Here is a tiny trained network, its code and every weight. The questions are about switching its units off for an input and a class, where a switched-off unit gives its printed mean instead of its output.

import numpy as np


def w(rows, s, z=0):
    codes = np.array(rows[::2]) - 128.0
    scale = np.full(codes.shape[1], s)
    scale[-1] = z or s
    return codes * scale


def f(y):
    return y / 2 * (1 + np.tanh(0.7978845608 * (y + 0.044715 * y**3)))


def log_softmax(a):
    a = a - a.max(-1, keepdims=True)
    return a - np.log(np.exp(a).sum(-1, keepdims=True))


def net(x, mask):
    res = np.array(x, float).reshape(1, 8) / 4 @ E
    y = f(res @ A[0][:, :-1].T + A[0][:, -1])
    res = res + np.where(mask, y, B[0][:, -1]) @ B[0][:, :-1]
    return log_softmax(res[-1] @ U[:, :-1].T + U[:, -1])


A, B = {}, {}
E = w([
[155,181,130,134,108,128],'x0',
[55,200,251,60,36,144],'x1',
[100,2,147,99,101,145],'x2',
[226,129,118,133,30,251],'x3',
[103,84,92,109,134,153],'x4',
[178,97,116,77,65,82],'x5',
[173,96,206,108,197,225],'x6',
[118,107,205,242,147,101],'x7',
],0.008)
A[0] = w([
[102,79,155,169,142,155,160],'n1',
[124,140,151,145,209,103,102],'n2',
[105,161,187,172,133,180,85],'n3',
[122,153,98,54,141,165,181],'n4',
[85,151,138,128,105,50,130],'n5',
[172,183,95,235,129,163,157],'n6',
[80,142,152,145,100,62,204],'n7',
[177,159,107,196,127,146,116],'n8',
[151,116,125,135,82,89,110],'n9',
[197,142,173,100,114,192,141],'n10',
[170,118,96,193,149,109,154],'n11',
[140,117,128,141,113,87,222],'n12',
[98,84,125,136,135,146,192],'n13',
[113,143,154,155,250,105,136],'n14',
[197,128,179,118,118,168,161],'n15',
[122,172,191,159,122,185,140],'n16',
[92,68,172,155,160,147,135],'n17',
[90,161,146,154,119,175,155],'n18',
[161,105,110,172,155,125,133],'n19',
[90,145,160,135,92,105,192],'n20',
[145,110,80,167,153,135,204],'n21',
[137,95,128,120,107,160,132],'n22',
[151,136,73,136,114,143,218],'n23',
[140,150,128,111,116,160,40],'n24',
[96,141,159,168,136,153,141],'n25',
[142,132,103,85,86,152,129],'n26',
[123,102,135,163,176,99,40],'n27',
[190,121,109,96,107,139,134],'n28',
[121,135,120,114,114,144,3],'n29',
[140,91,119,145,134,141,242],'n30',
[120,106,114,125,108,87,39],'n31',
[114,128,152,161,207,121,165],'n32',
[123,153,104,47,137,160,145],'n33',
],0.015,0.0061)
B[0] = w([
[186,61,161,128,190,138,198],'n1',
[90,159,58,121,149,60,199],'n2',
[226,103,141,78,213,83,195],'n3',
[76,57,42,97,117,124,215],'n4',
[100,214,194,96,93,165,216],'n5',
[178,116,96,244,156,223,249],'n6',
[130,197,200,104,122,162,233],'n7',
[104,154,159,199,125,205,203],'n8',
[122,161,173,168,149,159,164],'n9',
[99,18,97,53,65,160,247],'n10',
[56,144,158,181,129,178,218],'n11',
[135,160,166,131,164,175,184],'n12',
[166,65,142,169,173,123,187],'n13',
[79,161,49,150,218,36,251],'n14',
[83,60,125,70,102,171,226],'n15',
[208,69,121,69,160,101,222],'n16',
[169,72,214,171,194,183,211],'n17',
[172,112,154,107,168,102,183],'n18',
[64,101,135,155,127,128,195],'n19',
[136,162,188,95,127,141,205],'n20',
[99,87,132,155,149,148,221],'n21',
[140,81,103,92,132,122,173],'n22',
[130,87,173,156,161,148,211],'n23',
[148,79,145,119,110,148,147],'n24',
[169,142,130,119,188,125,174],'n25',
[73,95,128,81,151,117,198],'n26',
[117,121,176,121,173,74,176],'n27',
[89,88,116,124,150,122,201],'n28',
[104,112,106,120,124,121,122],'n29',
[135,85,125,150,146,104,203],'n30',
[184,148,183,113,130,165,145],'n31',
[114,109,77,145,194,50,222],'n32',
[33,55,64,96,102,142,207],'n33',
],0.011)
U = w([
[253,90,135,135,173,127,163],'0',
[74,60,114,64,52,177,180],'1',
[141,110,147,173,129,72,2],'2',
[123,136,50,120,132,54,14],'3',
[88,112,101,255,182,133,144],'4',
[182,200,210,193,81,195,84],'5',
[72,215,92,119,131,111,111],'6',
[97,205,180,79,143,78,128],'7',
],0.0094,0.0068)

Each question gives the input, the list of numbers given to net, and the class t.
The units are the neurons (one row each of A and B). Each row of codes is followed by its name. A weight is (code - 128) times the scale printed after its matrix; where a second scale follows, it is the last column's (A, B and U).
mask holds one flag per neuron, in row order. A switched-off neuron (its flag False) gives its mean, the last column of its row in B, instead of its output. The means were averaged over made-up inputs and are rounded, as every weight is.
A unit's drop is (log p(t) with every unit on - log p(t) with that unit switched off) / (log p(t) with every unit on - log p(t) with every unit switched off).
The circuit of an input: a set's keep is (log p(t) with only the set's units on - log p(t) with every unit switched off) / (log p(t) with every unit on - log p(t) with every unit switched off). Starting from the 12 units with the biggest drops (on a tie, the unit counted first), units are removed one at a time, each time the one whose removal leaves the highest keep (on an exact tie, the one counted first), for as long as the keep stays at least 0.8.
units of the circuit, in order: the units of the circuit, biggest drop first
unit that matters most: the unit with the biggest drop
top k neurons: the k neurons with the biggest drops, biggest first
drop when u is switched off: that unit's drop, to one decimal
input [-2,-7,-5,7,7,7,7,4], class 4: top 4 neurons	(n6 n8 n11 n33)
input [3,0,-6,4,-1,4,-4,1], class 5: unit that matters most	n14
input [0,-1,-2,7,0,-4,3,1], class 0: top 4 neurons	(n6 n3 n16 n33)
input [3,-6,-8,-8,-8,2,-5,-8], class 6: units of the circuit, in order	(n5 n17)
input [-2,-4,-1,1,5,6,3,0], class 1: top 2 neurons	(n14 n6)
input [-1,3,4,8,-4,-6,-2,0], class 0: top 3 neurons	(n3 n16 n18)
input [6,7,-3,5,-7,3,-4,8], class 5: top 2 neurons	(n7 n5)
input [6,1,-7,5,-7,-1,-4,-3], class 1: top 2 neurons	(n10 n14)
input [3,1,-2,0,1,-8,3,7], class 0: top 2 neurons	(n3 n16)
input [-1,-1,-4,-3,-1,-5,-5,-8], class 6: top 2 neurons	(n10 n15)
input [-6,-4,-5,7,-8,4,0,0], class 4: top 2 neurons	(n6 n8)
input [0,0,5,-6,4,6,4,2], class 0: drop when n11 is switched off	0.2
input [5,1,-1,4,-4,-6,3,-3], class 1: drop when n10 is switched off	1.0
input [-7,8,-7,-8,8,-8,-1,0], class 7: drop when n7 is switched off	0.0
input [2,-4,-8,5,-7,5,1,-5], class 1: units of the circuit, in order	(n10)
input [7,0,8,0,-7,8,-4,1], class 5: drop when n14 is switched off	0.1
input [-3,-2,-4,-2,-4,2,4,-4], class 3: top 2 neurons	(n6 n17)
